Below are the code and all the weights of a small trained network. Each question names an input and a class and asks about switching units off, where a switched-off unit gives its printed mean instead of its output.

import numpy as np


def w(rows, s, z=0):
    codes = np.array(rows[::2]) - 128.0
    scale = np.full(codes.shape[1], s)
    scale[-1] = z or s
    return codes * scale


def f(y):
    return np.maximum(y, 0)


def log_softmax(a):
    a = a - a.max(-1, keepdims=True)
    return a - np.log(np.exp(a).sum(-1, keepdims=True))


def net(x, mask):
    res = np.array(x, float).reshape(1, 4) / 4 @ E
    y = f(res @ A[0][:, :-1].T + A[0][:, -1])
    res = res + np.where(mask, y, B[0][:, -1]) @ B[0][:, :-1]
    return log_softmax(res[-1] @ U[:, :-1].T + U[:, -1])


A, B = {}, {}
E = w([
[55,189,244,126,165,138,137,171,38,94,94,57],'x0',
[147,91,180,134,183,218,108,158,219,81,1,89],'x1',
[182,146,220,126,142,59,133,15,146,75,120,145],'x2',
[31,29,170,124,115,111,112,102,204,136,187,59],'x3',
],0.0099)
A[0] = w([
[29,66,164,130,128,116,136,93,198,143,177,104,106],'N1',
[143,115,130,109,136,161,132,167,157,123,92,118,110],'N2',
[69,163,188,144,128,138,131,150,72,135,112,104,89],'N3',
[78,139,96,122,126,67,124,108,39,149,228,163,96],'N4',
[146,111,158,134,145,179,128,147,219,133,27,115,91],'N5',
[88,167,188,124,138,124,124,163,46,110,109,107,102],'N6',
[107,97,140,116,123,117,131,124,144,130,135,112,71],'N7',
[130,109,152,119,140,151,115,149,138,108,101,146,94],'N8',
[139,160,114,129,120,127,146,113,102,144,205,98,105],'N9',
[115,119,133,123,127,125,129,131,121,123,129,126,251],'N10',
[144,151,117,130,130,124,123,136,120,131,114,137,214],'N11',
[171,98,60,133,125,112,121,130,169,128,144,144,117],'N12',
[165,159,104,127,133,122,116,131,90,124,106,133,79],'N13',
[67,118,29,118,124,181,126,253,110,146,133,115,95],'N14',
[172,174,123,125,119,134,139,143,100,135,94,130,81],'N15',
[180,140,199,120,124,86,109,47,144,112,113,136,110],'N16',
[177,147,186,119,135,96,147,43,139,117,141,132,90],'N17',
[57,94,143,122,114,120,123,132,173,125,170,99,92],'N18',
[171,147,112,118,129,144,119,145,112,120,105,150,93],'N19',
[218,189,96,132,131,145,143,146,64,130,65,164,100],'N20',
[169,116,74,130,111,133,120,110,174,113,144,160,103],'N21',
[175,117,69,137,133,135,137,87,182,158,126,136,92],'N22',
],0.016,0.015)
B[0] = w([
[133,134,124,123,186,131,100,175,87,88,221,136,221],'N1',
[135,136,119,136,92,136,133,129,137,94,111,92,180],'N2',
[130,105,130,18,138,114,138,132,158,151,95,173,209],'N3',
[129,126,98,138,53,125,104,136,140,44,55,68,242],'N4',
[123,135,97,139,41,109,125,137,127,54,68,73,237],'N5',
[129,113,158,18,142,136,141,120,145,164,82,163,230],'N6',
[137,134,131,99,137,113,118,150,91,105,144,170,144],'N7',
[122,135,139,122,114,132,119,150,125,91,86,107,158],'N8',
[127,145,149,149,109,141,154,167,125,84,78,86,177],'N9',
[143,147,102,155,81,155,162,56,168,224,248,22,216],'N10',
[133,142,113,153,121,153,153,91,151,164,229,58,199],'N11',
[126,120,143,37,134,126,143,123,149,162,106,145,193],'N12',
[126,121,137,130,164,129,104,158,109,97,146,133,165],'N13',
[132,127,145,251,169,117,135,92,117,160,65,225,250],'N14',
[121,126,130,117,162,118,117,164,111,92,163,144,175],'N15',
[126,129,125,218,151,137,132,118,109,160,85,188,208],'N16',
[123,119,127,206,146,121,132,121,134,153,74,193,195],'N17',
[130,136,131,128,170,118,99,160,92,107,186,143,186],'N18',
[131,121,128,116,150,117,108,156,103,99,152,140,165],'N19',
[116,124,121,139,164,114,82,175,84,82,223,128,241],'N20',
[122,114,158,44,137,138,135,124,137,153,105,141,187],'N21',
[117,130,164,37,151,124,143,133,132,148,92,141,188],'N22',
],0.022,0.021)
U = w([
[134,125,139,101,198,102,81,180,63,92,219,129,102],'0',
[130,133,115,114,79,108,123,141,126,57,81,79,96],'1',
[130,118,151,191,182,104,141,95,104,162,91,208,120],'2',
[124,90,186,2,166,115,151,130,147,157,115,151,91],'3',
[153,144,118,125,131,160,160,66,150,186,226,59,254],'4',
],0.0092,0.0075)

Each question gives the input, the list of numbers given to net, and the class t.
The units are the neurons (one row each of A and B). Each row of codes is followed by its name. A weight is (code - 128) times the scale printed after its matrix; where a second scale follows, it is the last column's (A, B and U).
mask holds one flag per neuron, in row order. A switched-off neuron (its flag False) gives its mean, the last column of its row in B, instead of its output. The means were averaged over made-up inputs and are rounded, as every weight is.
A unit's drop is (log p(t) with every unit on - log p(t) with that unit switched off) / (log p(t) with every unit on - log p(t) with every unit switched off).
The circuit of an input: a set's keep is (log p(t) with only the set's units on - log p(t) with every unit switched off) / (log p(t) with every unit on - log p(t) with every unit switched off). Starting from the 12 units with the biggest drops (on a tie, the unit counted first), units are removed one at a time, each time the one whose removal leaves the highest keep (on an exact tie, the one counted first), for as long as the keep stays at least 0.8.
units of the circuit, in order: the units of the circuit, biggest drop first
k most important neurons: the k neurons with the biggest drops, biggest first
drop when u is switched off: that unit's drop, to one decimal
input [4,-4,0,-1], class 1: units of the circuit, in order -> (N4)
input [-7,1,6,7], class 0: 4 most important neurons -> (N1, N14, N6, N18)
input [-2,3,2,-2], class 4: 2 most important neurons -> (N4, N14)
input [-8,-7,8,-3], class 2: 4 most important neurons -> (N17, N16, N5, N6)
input [-3,-2,-1,1], class 4: 3 most important neurons -> (N6, N3, N5)
input [-6,-1,1,5], class 3: 3 most important neurons -> (N20, N12, N22)
input [1,7,2,-7], class 0: 3 most important neurons -> (N20, N4, N15)
input [0,5,7,4], class 2: 3 most important neurons -> (N16, N4, N17)
input [-2,2,8,-8], class 0: 3 most important neurons -> (N20, N14, N15)
input [6,0,1,5], class 3: 3 most important neurons -> (N20, N3, N6)
input [8,7,4,-8], class 0: 3 most important neurons -> (N20, N15, N4)
input [0,-7,7,-6], class 1: 2 most important neurons -> (N4, N14)
input [3,7,7,-7], class 0: 4 most important neurons -> (N20, N4, N14, N15)
input [-6,7,6,7], class 0: units of the circuit, in order -> (N1)
input [1,-1,-7,3], class 2: drop when N14 is switched off -> 1.9
input [7,-3,0,-4], class 3: drop when N6 is switched off -> 0.5
input [-5,-4,-7,6], class 2: drop when N14 is switched off -> 5.3
